Here is a tiny trained network, its code and every weight. The questions are about switching its units off for an input and a target symbol, where a switched-off unit gives its printed mean instead of its output.

import numpy as np


def w(rows, s, z=0):
    codes = np.array(rows[::2]) - 128.0
    scale = np.full(codes.shape[1], s)
    scale[-1] = z or s
    return codes * scale


def f(y):
    return y / 2 * (1 + np.tanh(0.7978845608 * (y + 0.044715 * y**3)))


def softmax(a):
    e = np.exp(a - a.max(-1, keepdims=True))
    return e / e.sum(-1, keepdims=True)


def log_softmax(a):
    a = a - a.max(-1, keepdims=True)
    return a - np.log(np.exp(a).sum(-1, keepdims=True))


def net(x, mask):
    ids = ['βγεμξπστφ'.index(c) for c in x.split()]
    T = len(ids)
    res = E[ids] + P[:T]
    u = 0
    for l in range(2):
        q, k, v = (res @ M[l].T for M in (Q, K, V))
        z = softmax(np.where(np.tri(T) > 0, q @ k.T / 4**0.5, -1e9)) @ v
        res = res + np.where(mask[u], z, O[l][:, -1]) @ O[l][:, :-1]
        u += 1
        y = f(res @ A[l][:, :-1].T + A[l][:, -1])
        res = res + np.where(mask[u : u + 4], y, B[l][:, -1]) @ B[l][:, :-1]
        u += 4
    return log_softmax(res[-1] @ U[:, :-1].T + U[:, -1])


Q, K, V, O, A, B = {}, {}, {}, {}, {}, {}
E = w([
[173,112,195],'β',
[145,247,73],'γ',
[101,177,41],'ε',
[236,180,181],'μ',
[95,78,197],'ξ',
[240,206,238],'π',
[133,40,120],'σ',
[24,86,62],'τ',
[7,149,240],'φ',
],0.013)
P = w([
[239,2,40],'0',
[157,55,38],'1',
[150,57,57],'2',
[129,82,71],'3',
[116,95,81],'4',
[101,112,91],'5',
[87,122,104],'6',
[69,138,117],'7',
[48,155,129],'8',
[40,162,129],'9',
[47,171,120],'10',
],0.007)
Q[0] = w([
[101,83,75],'L0H1',
[114,95,191],'L0H1',
[254,128,139],'L0H1',
[82,40,113],'L0H1',
],0.0097)
K[0] = w([
[196,87,92],'L0H1',
[82,90,169],'L0H1',
[128,96,145],'L0H1',
[214,1,102],'L0H1',
],0.0085)
V[0] = w([
[50,169,216],'L0H1',
[92,184,2],'L0H1',
[69,153,111],'L0H1',
[60,82,154],'L0H1',
],0.0083)
O[0] = w([
[254,53,167,182],'L0H1',
[156,128,136,3],'L0H1',
[126,72,116,98],'L0H1',
[128,182,202,147],'L0H1',
],0.0055,0.0035)
A[0] = w([
[70,171,80,25],'L0N1',
[101,188,19,10],'L0N2',
[5,102,50,40],'L0N3',
[176,47,141,10],'L0N4',
],0.012,0.0012)
B[0] = w([
[177,116,116,170],'L0N1',
[109,150,50,189],'L0N2',
[163,58,190,253],'L0N3',
[95,60,250,148],'L0N4',
],0.014,0.0059)
Q[1] = w([
[139,110,153],'L1H1',
[22,2,226],'L1H1',
[189,65,201],'L1H1',
[213,211,82],'L1H1',
],0.008)
K[1] = w([
[79,125,169],'L1H1',
[34,131,173],'L1H1',
[127,68,175],'L1H1',
[231,124,247],'L1H1',
],0.013)
V[1] = w([
[198,48,67],'L1H1',
[209,248,205],'L1H1',
[202,2,91],'L1H1',
[185,120,102],'L1H1',
],0.0076)
O[1] = w([
[98,159,254,125],'L1H1',
[129,182,202,126],'L1H1',
[38,234,203,253],'L1H1',
[241,232,175,89],'L1H1',
],0.0063,0.0042)
A[1] = w([
[4,99,83,113],'L1N1',
[106,62,126,119],'L1N2',
[84,144,131,254],'L1N3',
[59,97,115,88],'L1N4',
],0.017,0.0085)
B[1] = w([
[251,255,60,242],'L1N1',
[80,154,235,255],'L1N2',
[87,15,45,234],'L1N3',
[112,222,214,207],'L1N4',
],0.0076,0.0086)
U = w([
[64,118,162,122],'β',
[140,85,114,77],'γ',
[112,150,118,149],'ε',
[81,1,108,190],'μ',
[117,84,111,94],'ξ',
[192,10,135,144],'π',
[219,162,120,111],'σ',
[146,165,73,101],'τ',
[135,33,79,254],'φ',
],0.017,0.0092)

Each question gives the input, a string of symbols that net reads in full, and the target symbol t.
The units are the heads (4 rows each of Q, K, V and O) and the neurons (one row each of A and B). Each row of codes is followed by its name. A weight is (code - 128) times the scale printed after its matrix; where a second scale follows, it is the last column's (O, A, B and U).
mask holds one flag per unit, layer by layer, with each layer's heads first. A switched-off unit (its flag False) gives its mean, the last column of its rows in O or B, instead of its output. The means were averaged over made-up inputs and are rounded, as every weight is.
A unit's drop is (log p(t) with every unit on - log p(t) with that unit switched off) / (log p(t) with every unit on - log p(t) with every unit switched off).
The circuit of an input: a set's keep is (log p(t) with only the set's units on - log p(t) with every unit switched off) / (log p(t) with every unit on - log p(t) with every unit switched off). Starting from all 10 units, units are removed one at a time, each time the one whose removal leaves the highest keep (on an exact tie, the one counted first), for as long as the keep stays at least 0.8.
units of the circuit, in order: the units of the circuit, biggest drop first
top k neurons: the k neurons with the biggest drops, biggest first
top k neurons in layer l: the k neurons of layer l with the biggest drops, biggest first
drop when u is switched off: that unit's drop, to one decimal
input ε τ σ μ, target β: units of the circuit, in order	(L1H1; L1N1)
input π π β π τ π π φ π, target π: top 2 neurons in layer 0	(L0N2; L0N4)
input τ π π ε τ π, target β: units of the circuit, in order	(L1N1)
input σ γ π π π φ φ φ π, target π: top 2 neurons	(L0N4; L1N1)
input φ τ τ ξ π, target β: top 3 neurons	(L0N3; L1N1; L0N1)
input π ξ ξ φ π π ξ π π π φ, target ε: top 3 neurons	(L1N1; L1N4; L0N2)
input π π ξ π σ φ π μ, target π: units of the circuit, in order	(L0H1; L1N1)
input ε ξ π ε π γ φ π σ β, target μ: units of the circuit, in order	(L1N1; L1N4)
input π ε π π ξ π τ σ φ φ μ, target π: top 3 neurons	(L0N4; L0N2; L1N1)
input φ π τ τ π ξ ξ π φ, target ε: top 3 neurons in layer 1	(L1N1; L1N4; L1N2)
input π γ φ π ξ π φ γ ε, target φ: top 3 neurons in layer 0	(L0N3; L0N2; L0N1)
input φ β φ σ ε π π ε, target φ: top 2 neurons	(L0N3; L1N1)
input τ ε π ξ ξ τ, target β: top 3 neurons	(L0N3; L1N2; L1N4)
input π ξ γ, target τ: top 2 neurons	(L0N2; L0N4)
input φ γ ξ β, target μ: top 2 neurons	(L1N1; L0N2)
input ξ ξ π γ σ, target β: top neuron in layer 1	(L1N2)
input π ξ φ π φ τ, target π: top 3 neurons in layer 0	(L0N3; L0N1; L0N4)
input φ π π φ ξ γ τ γ τ μ, target β: top 3 neurons	(L1N1; L0N3; L0N1)
input μ φ γ, target τ: top 3 neurons in layer 0	(L0N2; L0N4; L0N3)
input ε φ φ ξ φ π τ, target π: top 2 neurons in layer 0	(L0N3; L0N1)
input π π τ π μ π β σ, target β: top neuron in layer 0	(L0N3)
input φ μ ξ, target β: drop when L1H1 is switched off	0.0
input φ σ π τ, target β: drop when L1N4 is switched off	0.8
